Below are the code and all the weights of a small trained network. Each question names an input and a class and asks about switching units off, where a switched-off unit gives its printed mean instead of its output.

import numpy as np


def w(rows, s, z=0):
    codes = np.array(rows[::2]) - 128.0
    scale = np.full(codes.shape[1], s)
    scale[-1] = z or s
    return codes * scale


def f(y):
    return y / 2 * (1 + np.tanh(0.7978845608 * (y + 0.044715 * y**3)))


def log_softmax(a):
    a = a - a.max(-1, keepdims=True)
    return a - np.log(np.exp(a).sum(-1, keepdims=True))


def net(x, mask):
    res = np.array(x, float).reshape(1, 2) / 4 @ E
    y = f(res @ A[0][:, :-1].T + A[0][:, -1])
    res = res + np.where(mask, y, B[0][:, -1]) @ B[0][:, :-1]
    return log_softmax(res[-1] @ U[:, :-1].T + U[:, -1])


A, B = {}, {}
E = w([
[187,75,113,120,76,185,200,65,109,90,190],'x0',
[4,65,93,152,90,132,177,23,159,162,114],'x1',
],0.02)
A[0] = w([
[131,85,116,144,74,189,168,70,131,99,128,77],'n0',
[162,113,63,150,120,127,144,118,141,126,114,108],'n1',
[121,145,117,162,135,111,113,106,192,164,69,255],'n2',
[176,87,102,150,108,156,164,95,101,106,155,141],'n3',
[169,179,158,102,127,134,92,165,66,83,134,99],'n4',
[92,129,125,156,125,86,95,128,163,131,118,225],'n5',
[86,138,142,146,158,117,105,156,161,167,118,180],'n6',
[146,111,94,128,126,155,135,89,141,116,163,81],'n7',
[91,71,30,143,79,121,162,5,161,145,131,177],'n8',
],0.016,0.0062)
B[0] = w([
[100,99,67,84,167,184,221,73,74,92,24,201],'n0',
[102,151,95,119,78,104,125,150,62,124,130,145],'n1',
[136,77,96,76,120,108,196,132,202,185,57,180],'n2',
[81,163,108,116,151,187,145,127,26,138,193,192],'n3',
[231,155,206,203,118,138,130,128,82,52,195,213],'n4',
[124,116,142,132,124,58,118,158,241,141,54,174],'n5',
[169,187,133,82,82,39,157,154,146,137,129,183],'n6',
[62,136,110,100,125,173,151,158,88,80,159,164],'n7',
[73,113,94,248,162,129,169,50,126,218,52,253],'n8',
],0.012,0.04)
U = w([
[85,76,71,2,101,97,126,164,176,183,88,254],'0',
[95,48,116,153,100,128,192,92,140,36,149,44],'1',
[104,43,69,202,106,98,179,46,160,249,83,95],'2',
[115,64,107,155,65,209,112,81,152,74,102,39],'3',
[123,122,79,73,132,187,222,100,41,68,201,67],'4',
[198,208,162,126,98,49,128,148,134,121,86,83],'5',
[25,92,59,176,134,208,174,26,75,148,85,117],'6',
[185,157,171,183,149,149,15,134,65,62,233,211],'7',
],0.0091,0.0067)

Each question gives the input, the list of numbers given to net, and the class t.
The units are the neurons (one row each of A and B). Each row of codes is followed by its name. A weight is (code - 128) times the scale printed after its matrix; where a second scale follows, it is the last column's (A, B and U).
mask holds one flag per neuron, in row order. A switched-off neuron (its flag False) gives its mean, the last column of its row in B, instead of its output. The means were averaged over made-up inputs and are rounded, as every weight is.
A unit's drop is (log p(t) with every unit on - log p(t) with that unit switched off) / (log p(t) with every unit on - log p(t) with every unit switched off).
The circuit of an input: a set's keep is (log p(t) with only the set's units on - log p(t) with every unit switched off) / (log p(t) with every unit on - log p(t) with every unit switched off). Starting from all 9 units, units are removed one at a time, each time the one whose removal leaves the highest keep (on an exact tie, the one counted first), for as long as the keep stays at least 0.8.
circuit, biggest first: the units of the circuit, biggest drop first
top k neurons: the k neurons with the biggest drops, biggest first
drop of u: that unit's drop, to one decimal
input [3,-2], class 4: circuit, biggest first => (n8)
input [-8,5], class 0: circuit, biggest first => (n6 n8 n4)
input [2,-1], class 4: top 2 neurons => (n8 n4)
input [0,-1], class 7: top 2 neurons => (n8 n0)
input [-5,-6], class 7: top 2 neurons => (n4 n8)
input [-7,4], class 0: top 2 neurons => (n8 n6)
input [-1,-1], class 5: drop of n4 => 0.1
input [4,-3], class 4: drop of n8 => 0.5
input [-2,0], class 0: circuit, biggest first => (n8 n4)
input [-5,-1], class 5: drop of n8 => 0.6
